[[89, 121, 118, 94, 96, 92],
[89, 129, 119, 91, 94, 92],
[89, 126, 119, 93, 94, 91],
[90, 124, 118, 22, 175, 103],
[88, 124, 119, 101, 80, 89],
[89, 110, 118, 95, 97, 91],
[89, 116, 118, 81, 108, 93]]
:
[[89, 116, 118, 81, 108, 93],
[89, 110, 118, 95, 97, 91],
[88, 124, 119, 101, 80, 89],
[90, 124, 118, 22, 175, 103],
[89, 126, 119, 93, 94, 91],
[89, 129, 119, 91, 94, 92],
[89, 121, 118, 94, 96, 92]]

[[32, 152, 71, 62, 147],
[82, 67, 56, 103, 21],
[126, 48, 86, 119, 15],
[156, 123, 151, 112, 167],
[48, 92, 44, 83, 46],
[29, 150, 68, 63, 141],
[100, 148, 126, 86, 186],
[24, 129, 48, 68, 97],
[102, 147, 128, 87, 186],
[43, 156, 82, 63, 163]]
:
[[43, 156, 82, 63, 163],
[102, 147, 128, 87, 186],
[24, 129, 48, 68, 97],
[100, 148, 126, 86, 186],
[29, 150, 68, 63, 141],
[48, 92, 44, 83, 46],
[156, 123, 151, 112, 167],
[126, 48, 86, 119, 15],
[82, 67, 56, 103, 21],
[32, 152, 71, 62, 147]]

[[90, 116, 106, 102, 103, 101, 84, 111],
[166, 75, 76, 80, 77, 82, 173, 72],
[114, 100, 106, 106, 108, 108, 117, 96],
[85, 86, 116, 119, 120, 119, 88, 90],
[97, 95, 98, 99, 98, 99, 98, 97],
[83, 82, 117, 120, 121, 120, 86, 87],
[93, 89, 109, 112, 112, 112, 96, 92]]
:
[[93, 89, 109, 112, 112, 112, 96, 92],
[83, 82, 117, 120, 121, 120, 86, 87],
[97, 95, 98, 99, 98, 99, 98, 97],
[85, 86, 116, 119, 120, 119, 88, 90],
[114, 100, 106, 106, 108, 108, 117, 96],
[166, 75, 76, 80, 77, 82, 173, 72],
[90, 116, 106, 102, 103, 101, 84, 111]]

[[110, 80, 144, 145, 68, 76, 61, 130, 155],
[117, 130, 68, 94, 87, 74, 71, 63, 141],
[92, 106, 48, 35, 107, 90, 133, 132, 44],
[49, 116, 72, 149, 70, 86, 54, 122, 83]]
:
[[49, 116, 72, 149, 70, 86, 54, 122, 83],
[92, 106, 48, 35, 107, 90, 133, 132, 44],
[117, 130, 68, 94, 87, 74, 71, 63, 141],
[110, 80, 144, 145, 68, 76, 61, 130, 155]]

[[118, 119, 165, 64, 163, 161, 94, 169, 98, 92],
[165, 111, 131, 36, 123, 180, 136, 114, 126, 44],
[119, 96, 129, 134, 85, 99, 128, 65, 180, 133],
[108, 40, 108, 63, 128, 130, 79, 45, 163, 59],
[50, 60, 49, 105, 125, 159, 72, 37, 41, 124],
[86, 138, 179, 34, 163, 138, 92, 47, 154, 84],
[39, 98, 40, 129, 93, 83, 52, 121, 75, 99],
[98, 147, 81, 30, 70, 106, 58, 111, 41, 162],
[83, 66, 121, 162, 128, 172, 181, 56, 99, 164]]
:
[[83, 66, 121, 162, 128, 172, 181, 56, 99, 164],
[98, 147, 81, 30, 70, 106, 58, 111, 41, 162],
[39, 98, 40, 129, 93, 83, 52, 121, 75, 99],
[86, 138, 179, 34, 163, 138, 92, 47, 154, 84],
[50, 60, 49, 105, 125, 159, 72, 37, 41, 124],
[108, 40, 108, 63, 128, 130, 79, 45, 163, 59],
[119, 96, 129, 134, 85, 99, 128, 65, 180, 133],
[165, 111, 131, 36, 123, 180, 136, 114, 126, 44],
[118, 119, 165, 64, 163, 161, 94, 169, 98, 92]]

[[90, 160, 168, 117, 95],
[57, 36, 54, 103, 89],
[149, 94, 109, 135, 151]]
:
[[149, 94, 109, 135, 151],
[57, 36, 54, 103, 89],
[90, 160, 168, 117, 95]]

[[86, 165, 112, 124, 133, 45, 155],
[65, 175, 120, 118, 131, 57, 164],
[104, 163, 105, 150, 144, 47, 146],
[104, 126, 104, 76, 104, 68, 116],
[146, 163, 75, 127, 132, 72, 122],
[118, 143, 88, 73, 95, 81, 129],
[89, 172, 97, 117, 118, 53, 132],
[106, 117, 104, 101, 107, 52, 109],
[144, 134, 79, 90, 100, 81, 103],
[67, 172, 104, 119, 120, 49, 147],
[49, 134, 118, 45, 100, 64, 158]]
:
[[49, 134, 118, 45, 100, 64, 158],
[67, 172, 104, 119, 120, 49, 147],
[144, 134, 79, 90, 100, 81, 103],
[106, 117, 104, 101, 107, 52, 109],
[89, 172, 97, 117, 118, 53, 132],
[118, 143, 88, 73, 95, 81, 129],
[146, 163, 75, 127, 132, 72, 122],
[104, 126, 104, 76, 104, 68, 116],
[104, 163, 105, 150, 144, 47, 146],
[65, 175, 120, 118, 131, 57, 164],
[86, 165, 112, 124, 133, 45, 155]]

[[17, 129, 35],
[40, 84, 173],
[178, 175, 156],
[148, 163, 138],
[40, 85, 174]]
:
[[40, 85, 174],
[148, 163, 138],
[178, 175, 156],
[40, 84, 173],
[17, 129, 35]]
---
[[94, 101, 39, 131, 83, 40, 122],
[14, 67, 16, 144, 28, 11, 90],
[130, 117, 32, 134, 104, 35, 144],
[129, 115, 47, 126, 107, 50, 137],
[98, 101, 71, 115, 92, 71, 111]]
:
[[98, 129, 130, 14, 94],
[101, 115, 117, 67, 101],
[71, 47, 32, 16, 39],
[115, 126, 134, 144, 131],
[92, 107, 104, 28, 83],
[71, 50, 35, 11, 40],
[111, 137, 144, 90, 122]]

[[161, 148, 59, 137, 60, 51, 110, 146, 136, 46, 160, 153, 88],
[117, 154, 28, 148, 122, 77, 138, 165, 24, 155, 28, 28, 109],
[180, 147, 114, 124, 54, 47, 39, 76, 70, 49, 60, 108, 81],
[37, 112, 38, 123, 57, 61, 138, 143, 62, 42, 49, 40, 118],
[152, 157, 45, 91, 150, 78, 66, 25, 81, 35, 72, 167, 151]]
:
[[152, 37, 180, 117, 161],
[157, 112, 147, 154, 148],
[45, 38, 114, 28, 59],
[91, 123, 124, 148, 137],
[150, 57, 54, 122, 60],
[78, 61, 47, 77, 51],
[66, 138, 39, 138, 110],
[25, 143, 76, 165, 146],
[81, 62, 70, 24, 136],
[35, 42, 49, 155, 46],
[72, 49, 60, 28, 160],
[167, 40, 108, 28, 153],
[151, 118, 81, 109, 88]]

[[106, 116, 30, 133, 113],
[91, 136, 103, 153, 78],
[88, 118, 161, 120, 68],
[104, 144, 80, 174, 33],
[120, 103, 47, 118, 61]]
:
[[120, 104, 88, 91, 106],
[103, 144, 118, 136, 116],
[47, 80, 161, 103, 30],
[118, 174, 120, 153, 133],
[61, 33, 68, 78, 113]]

[[87, 77, 26],
[94, 48, 117]]
:
[[94, 87],
[48, 77],
[117, 26]]

[[75, 21, 73, 82, 63, 70, 107, 88, 25, 109],
[119, 17, 137, 71, 86, 67, 68, 124, 86, 76],
[106, 123, 70, 141, 80, 121, 98, 87, 90, 134],
[135, 123, 79, 134, 78, 155, 104, 105, 43, 143],
[52, 35, 132, 16, 102, 43, 119, 127, 54, 50]]
:
[[52, 135, 106, 119, 75],
[35, 123, 123, 17, 21],
[132, 79, 70, 137, 73],
[16, 134, 141, 71, 82],
[102, 78, 80, 86, 63],
[43, 155, 121, 67, 70],
[119, 104, 98, 68, 107],
[127, 105, 87, 124, 88],
[54, 43, 90, 86, 25],
[50, 143, 134, 76, 109]]

[[151, 79, 34, 111, 104],
[155, 25, 158, 145, 81],
[27, 131, 104, 95, 105],
[106, 112, 142, 126, 50],
[101, 35, 121, 82, 163]]
:
[[101, 106, 27, 155, 151],
[35, 112, 131, 25, 79],
[121, 142, 104, 158, 34],
[82, 126, 95, 145, 111],
[163, 50, 105, 81, 104]]

[[65, 92, 78, 83, 86, 90, 81, 151, 122, 105, 179],
[104, 122, 77, 175, 87, 137, 101, 92, 105, 46, 69],
[143, 137, 132, 94, 124, 145, 127, 104, 90, 41, 75],
[91, 122, 133, 40, 86, 56, 42, 107, 92, 79, 120]]
:
[[91, 143, 104, 65],
[122, 137, 122, 92],
[133, 132, 77, 78],
[40, 94, 175, 83],
[86, 124, 87, 86],
[56, 145, 137, 90],
[42, 127, 101, 81],
[107, 104, 92, 151],
[92, 90, 105, 122],
[79, 41, 46, 105],
[120, 75, 69, 179]]

[[89, 180],
[119, 18],
[124, 111]]
:
[[124, 119, 89],
[111, 18, 180]]
